Below are the code and all the weights of a small trained network. Each question names an input and a class and asks about switching units off, where a switched-off unit gives its printed mean instead of its output.

import numpy as np


def w(rows, s, z=0):
    codes = np.array(rows[::2]) - 128.0
    scale = np.full(codes.shape[1], s)
    scale[-1] = z or s
    return codes * scale


def norm(h):
    return h / np.sqrt((h * h).mean(-1, keepdims=True) + 1e-5)


def f(y):
    return np.maximum(y, 0)


def log_softmax(a):
    a = a - a.max(-1, keepdims=True)
    return a - np.log(np.exp(a).sum(-1, keepdims=True))


def net(x, mask):
    res = np.array(x, float).reshape(1, 3) / 4 @ E
    u = 0
    for l in range(2):
        y = f(norm(res) @ A[l][:, :-1].T + A[l][:, -1])
        res = res + np.where(mask[u : u + 15], y, B[l][:, -1]) @ B[l][:, :-1]
        u += 15
    return log_softmax(norm(res)[-1] @ U[:, :-1].T + U[:, -1])


A, B = {}, {}
E = w([
[105,123,148,122,158,8],'x0',
[197,152,140,148,3,72],'x1',
[209,180,53,104,181,109],'x2',
],0.00053)
A[0] = w([
[114,163,143,141,209,82,140],'0.n1',
[246,144,93,133,153,109,34],'0.n2',
[139,175,55,56,205,136,132],'0.n3',
[83,34,163,103,202,163,183],'0.n4',
[82,24,192,168,129,150,161],'0.n5',
[140,151,88,114,130,75,129],'0.n6',
[135,138,87,122,147,59,2],'0.n7',
[183,144,98,76,135,154,116],'0.n8',
[112,84,190,104,2,110,130],'0.n9',
[93,84,84,66,161,185,137],'0.n10',
[171,109,88,114,135,222,126],'0.n11',
[105,115,164,129,127,48,23],'0.n12',
[134,173,159,126,94,194,102],'0.n13',
[216,136,117,156,80,98,42],'0.n14',
[177,198,113,170,46,175,74],'0.n15',
],0.0017,0.0007)
B[0] = w([
[136,69,105,139,110,113,200],'0.n1',
[45,171,109,113,73,138,194],'0.n2',
[172,77,148,178,155,127,230],'0.n3',
[125,190,74,92,56,110,247],'0.n4',
[157,180,73,88,75,112,234],'0.n5',
[82,108,156,112,142,157,179],'0.n6',
[98,82,126,114,130,140,160],'0.n7',
[118,149,181,170,135,131,182],'0.n8',
[165,104,168,174,253,145,239],'0.n9',
[168,166,183,182,118,111,207],'0.n10',
[126,169,168,163,132,115,212],'0.n11',
[126,173,141,158,150,100,170],'0.n12',
[115,95,95,81,153,159,182],'0.n13',
[54,150,126,108,126,160,189],'0.n14',
[90,94,111,89,168,159,212],'0.n15',
],0.002,0.0013)
A[1] = w([
[145,5,102,115,140,150,112],'1.n1',
[153,89,170,201,154,177,127],'1.n2',
[160,117,164,133,134,173,18],'1.n3',
[165,59,97,123,157,102,30],'1.n4',
[90,137,121,70,92,63,62],'1.n5',
[168,92,183,128,169,96,122],'1.n6',
[51,135,98,75,111,62,121],'1.n7',
[133,121,137,120,119,84,122],'1.n8',
[155,169,106,128,126,112,146],'1.n9',
[141,86,161,124,191,107,203],'1.n10',
[152,157,129,122,160,135,92],'1.n11',
[164,125,190,113,123,128,105],'1.n12',
[186,51,139,127,97,160,3],'1.n13',
[128,181,80,80,64,193,126],'1.n14',
[138,148,100,88,146,187,124],'1.n15',
],0.0025,0.00065)
B[1] = w([
[97,20,51,2,202,9,163],'1.n1',
[209,194,41,82,180,104,224],'1.n2',
[137,70,83,63,174,45,170],'1.n3',
[82,56,161,31,129,111,154],'1.n4',
[223,159,68,126,191,203,202],'1.n5',
[46,133,163,156,68,183,184],'1.n6',
[246,191,81,144,184,178,234],'1.n7',
[115,136,124,129,130,235,167],'1.n8',
[130,96,146,94,141,190,166],'1.n9',
[89,100,172,137,3,128,202],'1.n10',
[130,125,104,67,82,135,156],'1.n11',
[52,80,106,114,143,145,151],'1.n12',
[83,94,52,66,211,64,150],'1.n13',
[44,41,231,181,102,55,249],'1.n14',
[120,146,175,169,40,75,206],'1.n15',
],0.0018,0.0016)
U = w([
[40,134,254,207,21,122,186],'0',
[251,231,66,148,182,179,167],'1',
[87,12,84,18,177,66,11],'2',
],0.0084,0.0012)

Each question gives the input, the list of numbers given to net, and the class t.
The units are the neurons (one row each of A and B). Each row of codes is followed by its name. A weight is (code - 128) times the scale printed after its matrix; where a second scale follows, it is the last column's (A, B and U).
mask holds one flag per neuron, layer by layer. A switched-off neuron (its flag False) gives its mean, the last column of its row in B, instead of its output. The means were averaged over made-up inputs and are rounded, as every weight is.
A unit's drop is (log p(t) with every unit on - log p(t) with that unit switched off) / (log p(t) with every unit on - log p(t) with every unit switched off).
unit that matters most: the unit with the biggest drop
top k neurons: the k neurons with the biggest drops, biggest first
top k neurons in layer l: the k neurons of layer l with the biggest drops, biggest first
drop when u is switched off: that unit's drop, to one decimal
input [4,-8,-1], class 1: unit that matters most -> 0.n4
input [0,5,2], class 0: top 2 neurons -> (1.n14, 1.n2)
input [0,8,0], class 2: top 4 neurons -> (0.n9, 0.n4, 0.n15, 0.n5)
input [1,0,-7], class 1: top 3 neurons in layer 0 -> (0.n5, 0.n4, 0.n3)
input [-7,1,-1], class 2: top 3 neurons in layer 0 -> (0.n4, 0.n13, 0.n2)
input [-8,-8,-1], class 0: top 4 neurons -> (0.n4, 0.n9, 1.n14, 1.n7)
input [1,-7,8], class 2: top 2 neurons -> (0.n1, 1.n7)
input [0,5,6], class 0: top 2 neurons -> (1.n14, 1.n2)
input [4,1,2], class 1: top 2 neurons -> (0.n9, 1.n7)
input [3,-7,0], class 1: top 2 neurons -> (0.n4, 0.n9)
input [7,-8,-1], class 1: top 3 neurons -> (0.n4, 1.n7, 0.n9)
input [6,0,-4], class 1: top 2 neurons -> (0.n5, 0.n3)
input [-1,4,6], class 0: drop when 1.n14 is switched off -> 0.3
input [3,-1,-6], class 1: unit that matters most -> 0.n5
input [-2,4,-8], class 2: drop when 0.n9 is switched off -> 0.3
input [2,-6,8], class 2: top 2 neurons in layer 0 -> (0.n1, 0.n3)
input [0,6,3], class 0: drop when 1.n2 is switched off -> 0.2
input [-2,8,7], class 0: drop when 1.n14 is switched off -> 0.4
